Here is a tiny trained network, its code and every weight. The questions are about switching its units off for an input and a target symbol, where a switched-off unit gives its printed mean instead of its output.

import numpy as np


def w(rows, s, z=0):
    codes = np.array(rows[::2]) - 128.0
    scale = np.full(codes.shape[1], s)
    scale[-1] = z or s
    return codes * scale


def f(y):
    return np.maximum(y, 0)


def softmax(a):
    e = np.exp(a - a.max(-1, keepdims=True))
    return e / e.sum(-1, keepdims=True)


def log_softmax(a):
    a = a - a.max(-1, keepdims=True)
    return a - np.log(np.exp(a).sum(-1, keepdims=True))


def net(x, mask):
    ids = ['βγδεζηλμξστφψ'.index(c) for c in x.split()]
    T = len(ids)
    res = E[ids] + P[:T]
    u = 0
    for l in range(2):
        r = res
        for j in range(2):
            rows = slice(2 * j, 2 * j + 2)
            q, k, v = (r @ M[l][rows].T for M in (Q, K, V))
            z = softmax(np.where(np.tri(T) > 0, q @ k.T / 2**0.5, -1e9)) @ v
            o = O[l][rows]
            res = res + np.where(mask[u + j], z, o[:, -1]) @ o[:, :-1]
        u += 2
        y = f(res @ A[l][:, :-1].T + A[l][:, -1])
        res = res + np.where(mask[u : u + 4], y, B[l][:, -1]) @ B[l][:, :-1]
        u += 4
    return log_softmax(res[-1] @ U[:, :-1].T + U[:, -1])


Q, K, V, O, A, B = {}, {}, {}, {}, {}, {}
E = w([
[71,110,97],'β',
[166,100,98],'γ',
[135,118,108],'δ',
[6,177,50],'ε',
[97,192,115],'ζ',
[131,102,93],'η',
[14,181,69],'λ',
[140,138,103],'μ',
[21,188,67],'ξ',
[171,173,90],'σ',
[130,184,95],'τ',
[132,126,110],'φ',
[153,91,96],'ψ',
],0.016)
P = w([
[108,133,251],'0',
[53,172,7],'1',
[100,97,234],'2',
[95,172,29],'3',
[64,76,214],'4',
[170,185,53],'5',
[42,76,198],'6',
[143,172,8],'7',
[10,51,177],'8',
[221,215,17],'9',
[90,124,207],'10',
[207,231,9],'11',
],0.011)
Q[0] = w([
[178,174,163],'0.h0',
[159,127,111],'0.h0',
[189,199,80],'0.h1',
[148,148,247],'0.h1',
],0.013)
K[0] = w([
[95,77,176],'0.h0',
[168,254,141],'0.h0',
[159,204,71],'0.h1',
[160,100,216],'0.h1',
],0.012)
V[0] = w([
[140,21,196],'0.h0',
[188,2,174],'0.h0',
[49,126,58],'0.h1',
[100,72,235],'0.h1',
],0.0079)
O[0] = w([
[78,110,15,24],'0.h0',
[131,165,195,2],'0.h0',
[104,85,116,234],'0.h1',
[115,127,254,30],'0.h1',
],0.0083,0.0092)
A[0] = w([
[98,218,76,2],'0.n0',
[241,153,61,93],'0.n1',
[31,170,81,222],'0.n2',
[191,2,110,167],'0.n3',
],0.0072,0.0035)
B[0] = w([
[122,200,149,198],'0.n0',
[33,49,145,253],'0.n1',
[143,2,139,255],'0.n2',
[89,235,129,173],'0.n3',
],0.009,0.0083)
Q[1] = w([
[96,173,206],'1.h0',
[107,196,103],'1.h0',
[132,115,87],'1.h1',
[150,181,2],'1.h1',
],0.0079)
K[1] = w([
[235,124,76],'1.h0',
[85,77,139],'1.h0',
[185,254,21],'1.h1',
[162,111,113],'1.h1',
],0.0065)
V[1] = w([
[51,93,139],'1.h0',
[104,187,253],'1.h0',
[34,153,214],'1.h1',
[73,112,113],'1.h1',
],0.011)
O[1] = w([
[114,19,213,254],'1.h0',
[35,156,164,69],'1.h0',
[130,253,38,96],'1.h1',
[2,208,167,233],'1.h1',
],0.0073,0.0094)
A[1] = w([
[193,147,136,22],'1.n0',
[2,147,12,1],'1.n1',
[94,77,179,50],'1.n2',
[66,108,239,202],'1.n3',
],0.0082,0.0035)
B[1] = w([
[180,98,65,128],'1.n0',
[112,191,120,251],'1.n1',
[188,174,145,206],'1.n2',
[245,165,170,237],'1.n3',
],0.011,0.013)
U = w([
[182,209,192,140],'β',
[181,143,18,89],'γ',
[94,152,124,44],'δ',
[173,2,121,215],'ε',
[100,162,129,15],'ζ',
[107,130,115,48],'η',
[202,93,133,245],'λ',
[98,136,95,114],'μ',
[173,55,98,156],'ξ',
[156,66,4,254],'σ',
[84,84,83,169],'τ',
[78,150,139,45],'φ',
[103,133,109,100],'ψ',
],0.012,0.0047)

Each question gives the input, a string of symbols that net reads in full, and the target symbol t.
The units are the heads (2 rows each of Q, K, V and O) and the neurons (one row each of A and B). Each row of codes is followed by its name. A weight is (code - 128) times the scale printed after its matrix; where a second scale follows, it is the last column's (O, A, B and U).
mask holds one flag per unit, layer by layer, with each layer's heads first. A switched-off unit (its flag False) gives its mean, the last column of its rows in O or B, instead of its output. The means were averaged over made-up inputs and are rounded, as every weight is.
A unit's drop is (log p(t) with every unit on - log p(t) with that unit switched off) / (log p(t) with every unit on - log p(t) with every unit switched off).
The circuit of an input: a set's keep is (log p(t) with only the set's units on - log p(t) with every unit switched off) / (log p(t) with every unit on - log p(t) with every unit switched off). Starting from all 12 units, units are removed one at a time, each time the one whose removal leaves the highest keep (on an exact tie, the one counted first), for as long as the keep stays at least 0.8.
units of the circuit, in order: the units of the circuit, biggest drop first
unit that matters most: the unit with the biggest drop
k most important neurons: the k neurons with the biggest drops, biggest first
top k neurons in layer l: the k neurons of layer l with the biggest drops, biggest first
heads that matter: for each layer, one digit per head in row order, 1 if its drop is at least 0.15 and else 0, layers parted by /
input σ σ λ τ ξ τ μ σ ε τ ζ β, target ε: heads that matter : 00 / 11
input λ σ σ λ φ γ λ η τ τ σ, target ε: units of the circuit, in order : [1.n1]
input ψ ξ ε ζ φ ε σ φ β, target β: units of the circuit, in order : [0.h1; 1.n3]
input φ ε σ η ε τ λ ξ, target ε: units of the circuit, in order : [0.n2; 1.h0]
input λ λ μ μ μ φ τ σ ζ, target β: 3 most important neurons : [0.n1; 1.n3; 0.n2]
input ψ μ τ ε γ λ ε λ ζ, target β: top 2 neurons in layer 1 : [1.n3; 1.n2]
input τ μ σ ψ λ μ ξ, target β: heads that matter : 01 / 00
input ξ β λ ε σ δ γ, target β: 2 most important neurons : [0.n2; 0.n3]
input σ τ λ σ σ μ ε σ τ, target λ: units of the circuit, in order : [1.n1; 0.n1; 1.h0]
input σ λ ε λ λ ε σ δ σ γ, target σ: heads that matter : 10 / 10
input ξ ψ λ ε τ λ ε, target λ: heads that matter : 01 / 10
input σ η φ τ λ τ σ σ μ, target β: top 2 neurons in layer 0 : [0.n1; 0.n2]
input ε σ δ τ σ φ λ τ σ ε ε, target ε: 2 most important neurons : [1.n1; 0.n2]
input ξ ψ ε β λ σ τ τ ξ, target λ: unit that matters most : 1.h0
input ξ δ σ γ σ ε τ λ τ, target λ: 2 most important neurons : [1.n1; 1.n3]
input σ β δ σ, target σ: heads that matter : 00 / 01
input σ ζ τ ε ξ β φ, target β: 2 most important neurons : [0.n2; 1.n3]
input σ σ μ τ λ ε ψ, target β: 2 most important neurons : [0.n1; 0.n2]
input σ μ τ μ ε ψ τ σ ψ τ β, target β: 3 most important neurons : [0.n1; 0.n2; 1.n3]
input τ τ σ τ τ ψ, target σ: unit that matters most : 0.n1
input τ τ δ ε τ ζ τ δ τ ε ζ, target λ: units of the circuit, in order : [1.h0; 1.n1]
input σ τ η ψ τ ε σ φ σ λ ψ φ, target σ: heads that matter : 00 / 10
input ε σ ε τ, target ε: heads that matter : 00 / 11
input γ τ σ τ σ ξ, target σ: top 3 neurons in layer 0 : [0.n1; 0.n2; 0.n3]
input λ δ λ τ ξ, target β: heads that matter : 01 / 01
input σ σ σ ψ φ, target β: 2 most important neurons : [0.n1; 0.n2]
input ε ψ φ γ ε ε τ η ε η φ φ, target ε: unit that matters most : 1.h0
